Below are the code and all the weights of a small trained network. Each question names an input and a class and asks about switching units off, where a switched-off unit gives its printed mean instead of its output.

import numpy as np


def w(rows, s, z=0):
    codes = np.array(rows[::2]) - 128.0
    scale = np.full(codes.shape[1], s)
    scale[-1] = z or s
    return codes * scale


def f(y):
    return np.maximum(y, 0)


def log_softmax(a):
    a = a - a.max(-1, keepdims=True)
    return a - np.log(np.exp(a).sum(-1, keepdims=True))


def net(x, mask):
    res = np.array(x, float).reshape(1, 7) / 4 @ E
    y = f(res @ A[0][:, :-1].T + A[0][:, -1])
    res = res + np.where(mask, y, B[0][:, -1]) @ B[0][:, :-1]
    return log_softmax(res[-1] @ U[:, :-1].T + U[:, -1])


A, B = {}, {}
E = w([
[139,151,34,122,96,26,157,232,148,142,161],'x0',
[136,254,156,18,61,218,99,172,147,140,218],'x1',
[124,192,10,129,213,206,221,113,111,131,69],'x2',
[129,50,148,54,98,175,115,246,106,110,35],'x3',
[129,126,128,125,128,127,129,126,129,125,128],'x4',
[127,233,206,95,123,50,169,106,133,133,16],'x5',
[128,127,127,128,128,129,127,129,128,129,128],'x6',
],0.0081)
A[0] = w([
[126,166,113,176,142,88,126,43,128,129,205,11],'neuron 0',
[130,105,160,142,137,175,123,106,131,123,110,98],'neuron 1',
[127,138,55,123,155,184,156,131,136,131,69,87],'neuron 2',
[133,156,42,129,156,188,157,126,114,121,78,34],'neuron 3',
[133,125,65,132,118,65,132,185,132,130,159,101],'neuron 4',
[126,134,87,131,104,71,134,223,129,128,123,62],'neuron 5',
[124,47,143,75,111,189,119,237,121,127,24,1],'neuron 6',
[132,71,79,127,137,171,122,139,120,121,169,72],'neuron 7',
[124,5,99,179,153,73,135,100,123,122,52,42],'neuron 8',
[125,199,157,57,93,208,107,177,128,126,188,37],'neuron 9',
[132,64,228,119,86,65,84,158,138,125,188,59],'neuron 10',
[115,32,88,146,119,187,112,149,130,127,203,56],'neuron 11',
[140,112,136,117,133,132,122,147,133,113,119,64],'neuron 12',
[127,81,207,140,136,229,113,66,122,122,91,96],'neuron 13',
[129,80,174,124,111,84,104,122,115,125,139,52],'neuron 14',
[129,124,153,122,128,158,127,112,128,133,134,36],'neuron 15',
[118,196,192,101,119,65,143,136,128,125,27,42],'neuron 16',
],0.019,0.0058)
B[0] = w([
[108,126,127,200,122,71,128,74,127,127,172,208],'neuron 0',
[113,115,120,79,124,103,136,123,132,137,138,164],'neuron 1',
[90,140,121,135,125,203,140,132,133,128,125,185],'neuron 2',
[77,112,145,136,119,207,115,124,122,128,126,188],'neuron 3',
[95,125,132,42,132,100,121,126,128,125,149,183],'neuron 4',
[97,131,125,44,130,91,125,130,127,131,157,187],'neuron 5',
[106,135,127,214,129,69,128,55,130,132,183,230],'neuron 6',
[181,145,131,114,136,136,134,86,136,126,89,178],'neuron 7',
[170,131,130,169,122,109,127,254,128,130,113,251],'neuron 8',
[161,119,127,176,127,101,131,243,126,129,107,235],'neuron 9',
[73,133,124,146,132,232,136,120,128,128,119,235],'neuron 10',
[206,125,137,106,130,134,125,73,124,127,72,207],'neuron 11',
[125,116,123,135,109,123,138,114,121,111,139,140],'neuron 12',
[91,137,124,21,128,88,120,137,128,124,158,216],'neuron 13',
[95,130,123,132,129,181,134,135,127,132,125,182],'neuron 14',
[123,126,114,112,135,111,132,135,134,134,139,142],'neuron 15',
[221,119,129,100,134,145,124,72,128,124,73,228],'neuron 16',
],0.028,0.025)
U = w([
[152,113,134,171,133,123,123,255,139,118,123,95],'0',
[60,121,136,146,137,252,129,139,140,110,128,122],'1',
[214,119,146,109,157,148,114,84,142,103,71,78],'2',
[104,128,127,209,133,82,122,90,145,115,208,253],'3',
[84,123,122,26,144,101,104,166,142,116,178,77],'4',
],0.0068,0.0046)

Each question gives the input, the list of numbers given to net, and the class t.
The units are the neurons (one row each of A and B). Each row of codes is followed by its name. A weight is (code - 128) times the scale printed after its matrix; where a second scale follows, it is the last column's (A, B and U).
mask holds one flag per neuron, in row order. A switched-off neuron (its flag False) gives its mean, the last column of its row in B, instead of its output. The means were averaged over made-up inputs and are rounded, as every weight is.
A unit's drop is (log p(t) with every unit on - log p(t) with that unit switched off) / (log p(t) with every unit on - log p(t) with every unit switched off).
The circuit of an input: a set's keep is (log p(t) with only the set's units on - log p(t) with every unit switched off) / (log p(t) with every unit on - log p(t) with every unit switched off). Starting from the 12 units with the biggest drops (on a tie, the unit counted first), units are removed one at a time, each time the one whose removal leaves the highest keep (on an exact tie, the one counted first), for as long as the keep stays at least 0.8.
circuit, biggest first: the units of the circuit, biggest drop first
unit that matters most: the unit with the biggest drop
top k neurons: the k neurons with the biggest drops, biggest first
drop when u is switched off: that unit's drop, to one decimal
input [4,-3,6,-6,-4,-8,-6], class 2: top 2 neurons	[neuron 11; neuron 7]
input [-6,2,3,-5,-7,-8,-2], class 2: unit that matters most	neuron 11
input [7,2,1,8,-7,7,-5], class 3: top 4 neurons	[neuron 6; neuron 11; neuron 13; neuron 7]
input [-5,6,-1,-6,6,5,2], class 0: top 3 neurons	[neuron 9; neuron 6; neuron 11]
input [7,-1,5,-8,-4,-7,-7], class 3: top 3 neurons	[neuron 0; neuron 16; neuron 13]
input [-5,2,3,-8,-7,-7,-2], class 3: top 2 neurons	[neuron 0; neuron 16]
input [-6,5,1,1,5,-5,-5], class 4: top 4 neurons	[neuron 13; neuron 8; neuron 16; neuron 1]
input [5,1,5,4,-6,-4,4], class 1: top 3 neurons	[neuron 3; neuron 2; neuron 13]
input [-4,-6,2,8,8,-3,5], class 3: top 2 neurons	[neuron 6; neuron 9]
input [0,-4,-8,2,2,7,6], class 1: top 2 neurons	[neuron 10; neuron 14]
input [4,1,-4,1,-2,-4,4], class 1: top 3 neurons	[neuron 10; neuron 16; neuron 13]
input [4,-2,5,-2,6,6,-6], class 2: top 2 neurons	[neuron 16; neuron 10]
input [4,-2,5,3,6,0,4], class 1: top 3 neurons	[neuron 3; neuron 2; neuron 13]
input [-5,-4,-6,7,-6,7,5], class 2: circuit, biggest first	[neuron 16]
input [0,-1,-7,7,-1,-5,-8], class 1: top 2 neurons	[neuron 10; neuron 0]
input [3,-4,-8,-6,4,8,-7], class 1: drop when neuron 10 is switched off	2.6
input [-3,-6,4,7,-4,8,8], class 2: drop when neuron 9 is switched off	2.5
input [2,1,8,8,3,-3,-8], class 1: drop when neuron 2 is switched off	6.2
